Here is a tiny trained network, its code and every weight. The questions are about switching its units off for an input and a class, where a switched-off unit gives its printed mean instead of its output.

import numpy as np


def w(rows, s, z=0):
    codes = np.array(rows[::2]) - 128.0
    scale = np.full(codes.shape[1], s)
    scale[-1] = z or s
    return codes * scale


def f(y):
    return np.maximum(y, 0)


def log_softmax(a):
    a = a - a.max(-1, keepdims=True)
    return a - np.log(np.exp(a).sum(-1, keepdims=True))


def net(x, mask):
    res = np.array(x, float).reshape(1, 4) / 4 @ E
    y = f(res @ A[0][:, :-1].T + A[0][:, -1])
    res = res + np.where(mask, y, B[0][:, -1]) @ B[0][:, :-1]
    return log_softmax(res[-1] @ U[:, :-1].T + U[:, -1])


A, B = {}, {}
E = w([
[146,195,144,106,172,95,154,200,212,157,121],'x0',
[10,152,28,168,114,172,69,141,188,73,116],'x1',
[84,142,118,144,74,47,167,84,168,122,80],'x2',
[118,140,143,130,130,133,137,131,116,117,117],'x3',
],0.012)
A[0] = w([
[84,149,55,119,180,168,93,213,149,98,146,1],'n1',
[46,166,73,194,150,194,23,218,198,65,132,128],'n2',
[194,158,167,70,200,186,114,191,135,119,126,151],'n3',
[78,90,78,223,56,86,80,57,143,62,122,132],'n4',
[167,61,160,163,106,173,80,36,39,103,146,25],'n5',
[168,78,201,139,104,106,146,199,120,178,134,172],'n6',
[159,77,154,119,122,52,145,124,58,163,97,28],'n7',
[116,141,140,145,75,30,221,49,205,148,72,118],'n8',
[142,35,148,143,123,178,57,69,41,91,86,158],'n9',
[36,108,100,106,116,179,112,56,128,92,123,139],'n10',
[57,2,184,103,95,198,130,32,62,140,182,205],'n11',
[83,149,119,150,129,184,65,151,176,135,131,85],'n12',
[80,114,81,156,63,128,76,29,108,62,75,120],'n13',
],0.0084,0.0098)
B[0] = w([
[219,110,228,6,239,56,164,150,124,110,114,166],'n1',
[192,74,137,186,82,77,77,148,68,83,52,252],'n2',
[64,171,102,115,121,166,160,150,171,206,178,184],'n3',
[84,214,60,90,149,206,147,153,205,174,185,216],'n4',
[254,99,215,55,192,73,185,225,69,186,115,172],'n5',
[82,154,134,66,183,105,163,69,121,176,167,179],'n6',
[139,199,41,236,34,144,62,89,148,102,98,150],'n7',
[232,25,182,156,137,41,85,119,121,50,34,183],'n8',
[184,100,116,133,110,47,57,150,125,131,80,203],'n9',
[112,141,61,102,105,135,202,113,153,146,127,199],'n10',
[203,77,70,174,98,96,84,119,123,87,45,221],'n11',
[192,44,164,104,110,110,93,169,93,77,132,173],'n12',
[47,221,95,131,167,194,170,124,188,140,167,209],'n13',
],0.0088,0.019)
U = w([
[136,77,188,51,166,85,158,140,93,119,110,248],'0',
[117,82,111,219,91,108,83,107,110,69,94,1],'1',
[1,187,97,82,139,217,216,99,163,174,201,148],'2',
],0.01,0.0035)

Each question gives the input, the list of numbers given to net, and the class t.
The units are the neurons (one row each of A and B). Each row of codes is followed by its name. A weight is (code - 128) times the scale printed after its matrix; where a second scale follows, it is the last column's (A, B and U).
mask holds one flag per neuron, in row order. A switched-off neuron (its flag False) gives its mean, the last column of its row in B, instead of its output. The means were averaged over made-up inputs and are rounded, as every weight is.
A unit's drop is (log p(t) with every unit on - log p(t) with that unit switched off) / (log p(t) with every unit on - log p(t) with every unit switched off).
The circuit of an input: a set's keep is (log p(t) with only the set's units on - log p(t) with every unit switched off) / (log p(t) with every unit on - log p(t) with every unit switched off). Starting from the 12 units with the biggest drops (on a tie, the unit counted first), units are removed one at a time, each time the one whose removal leaves the highest keep (on an exact tie, the one counted first), for as long as the keep stays at least 0.8.
circuit, biggest first: the units of the circuit, biggest drop first
most important unit: the unit with the biggest drop
top k neurons: the k neurons with the biggest drops, biggest first
drop of u: that unit's drop, to one decimal
input [0,-5,1,-8], class 1: top 4 neurons : n7, n5, n1, n4
input [-1,-8,3,0], class 1: circuit, biggest first : n7
input [-6,3,7,-3], class 2: top 2 neurons : n4, n13
input [6,-6,0,-1], class 2: circuit, biggest first : n2, n3
input [-1,1,2,-4], class 2: circuit, biggest first : n2, n9
input [7,-4,0,-4], class 2: top 2 neurons : n2, n3
input [-6,-4,4,-8], class 1: top 2 neurons : n7, n11
input [-7,-8,3,1], class 1: top 2 neurons : n7, n11
input [3,5,-3,-2], class 0: top 3 neurons : n1, n11, n7
input [0,-3,5,-5], class 1: top 2 neurons : n5, n1
input [4,8,-5,2], class 0: top 2 neurons : n1, n11
input [-8,-8,2,-2], class 1: top 4 neurons : n7, n11, n1, n9
input [7,0,-7,7], class 2: top 2 neurons : n3, n8
input [-7,3,8,-2], class 2: most important unit : n4
input [-1,-8,4,3], class 1: top 2 neurons : n7, n1
input [4,-5,-3,3], class 2: drop of n10 : 0.0
input [4,-2,0,-6], class 2: drop of n9 : 0.2
input [2,-7,-5,-7], class 2: drop of n3 : 0.1
